Below are the code and all the weights of a small trained network. Each question names an input and a class and asks about switching units off, where a switched-off unit gives its printed mean instead of its output.

import numpy as np


def w(rows, s, z=0):
    codes = np.array(rows[::2]) - 128.0
    scale = np.full(codes.shape[1], s)
    scale[-1] = z or s
    return codes * scale


def f(y):
    return np.maximum(y, 0)


def log_softmax(a):
    a = a - a.max(-1, keepdims=True)
    return a - np.log(np.exp(a).sum(-1, keepdims=True))


def net(x, mask):
    res = np.array(x, float).reshape(1, 8) / 4 @ E
    y = f(res @ A[0][:, :-1].T + A[0][:, -1])
    res = res + np.where(mask, y, B[0][:, -1]) @ B[0][:, :-1]
    return log_softmax(res[-1] @ U[:, :-1].T + U[:, -1])


A, B = {}, {}
E = w([
[124,124,127,131,130,129,127,128],'x0',
[129,133,129,128,130,130,128,124],'x1',
[129,129,135,130,128,132,127,126],'x2',
[49,81,174,147,6,51,104,36],'x3',
[66,224,203,154,127,65,105,236],'x4',
[130,128,128,125,125,129,125,132],'x5',
[99,67,222,14,174,95,235,120],'x6',
[134,130,127,121,119,130,128,134],'x7',
],0.012)
A[0] = w([
[63,78,209,66,60,88,163,77,23],'N1',
[50,215,179,147,138,48,115,234,127],'N2',
[173,90,90,132,72,147,114,44,241],'N3',
[148,126,75,212,37,128,67,91,171],'N4',
[123,220,133,120,201,142,120,213,144],'N5',
[222,178,91,163,196,173,84,174,225],'N6',
[134,143,186,44,232,115,201,201,151],'N7',
[185,178,79,228,188,220,96,182,242],'N8',
[67,95,222,13,93,81,249,88,67],'N9',
[110,79,177,183,16,75,129,67,159],'N10',
[213,47,83,83,175,204,234,75,254],'N11',
[63,199,142,208,24,49,28,165,102],'N12',
[183,135,154,43,219,185,223,121,222],'N13',
[154,165,60,213,101,152,82,110,226],'N14',
],0.011,0.0075)
B[0] = w([
[22,165,104,65,46,188,59,128,216],'N1',
[107,242,254,133,90,13,103,198,238],'N2',
[137,77,53,149,78,241,169,54,219],'N3',
[162,157,140,204,67,211,173,59,228],'N4',
[114,202,186,75,113,101,155,193,209],'N5',
[52,130,88,33,129,162,32,139,234],'N6',
[180,132,167,70,156,60,198,250,224],'N7',
[38,145,93,16,81,143,31,104,252],'N8',
[42,139,94,11,148,135,58,175,246],'N9',
[135,152,84,190,64,216,135,33,236],'N10',
[148,19,66,85,213,141,98,74,249],'N11',
[135,226,234,224,127,52,80,70,250],'N12',
[189,53,94,51,218,97,139,185,228],'N13',
[100,146,93,164,55,230,131,66,228],'N14',
],0.011,0.022)
U = w([
[67,91,61,67,121,193,72,78,252],'0',
[26,191,153,78,83,99,64,144,197],'1',
[217,48,98,90,244,101,165,121,64],'2',
[191,161,179,84,184,64,225,220,21],'3',
[186,107,78,217,63,201,200,56,81],'4',
[157,196,194,255,93,97,121,71,8],'5',
],0.012,0.0041)

Each question gives the input, the list of numbers given to net, and the class t.
The units are the neurons (one row each of A and B). Each row of codes is followed by its name. A weight is (code - 128) times the scale printed after its matrix; where a second scale follows, it is the last column's (A, B and U).
mask holds one flag per neuron, in row order. A switched-off neuron (its flag False) gives its mean, the last column of its row in B, instead of its output. The means were averaged over made-up inputs and are rounded, as every weight is.
A unit's drop is (log p(t) with every unit on - log p(t) with that unit switched off) / (log p(t) with every unit on - log p(t) with every unit switched off).
The circuit of an input: a set's keep is (log p(t) with only the set's units on - log p(t) with every unit switched off) / (log p(t) with every unit on - log p(t) with every unit switched off). Starting from the 12 units with the biggest drops (on a tie, the unit counted first), units are removed one at a time, each time the one whose removal leaves the highest keep (on an exact tie, the one counted first), for as long as the keep stays at least 0.8.
units of the circuit, in order: the units of the circuit, biggest drop first
top k neurons: the k neurons with the biggest drops, biggest first
drop when u is switched off: that unit's drop, to one decimal
input [4,2,-8,8,3,-8,-6,-2], class 5: units of the circuit, in order : N12
input [8,3,-5,-3,-4,7,1,1], class 2: top 2 neurons : N1; N13
input [-3,-5,8,-7,-1,1,1,2], class 2: top 2 neurons : N13; N7
input [6,0,4,0,-8,6,7,0], class 2: top 3 neurons : N13; N8; N11
input [3,-2,7,6,0,2,1,7], class 0: top 4 neurons : N2; N1; N9; N10
input [-8,6,-1,0,6,-8,3,-4], class 3: top 2 neurons : N8; N7
input [5,-8,6,8,0,0,-5,-5], class 4: top 3 neurons : N2; N10; N3
input [3,4,8,-5,8,-5,1,-6], class 3: top 2 neurons : N7; N1
input [4,3,-5,1,-2,-4,5,4], class 0: top 2 neurons : N9; N1
input [-4,7,-2,0,7,3,3,2], class 3: drop when N7 is switched off : 0.2
input [-7,8,-2,1,4,-4,-4,-8], class 5: drop when N13 is switched off : 0.0
input [1,8,-5,-5,2,-7,8,8], class 3: drop when N7 is switched off : 0.1
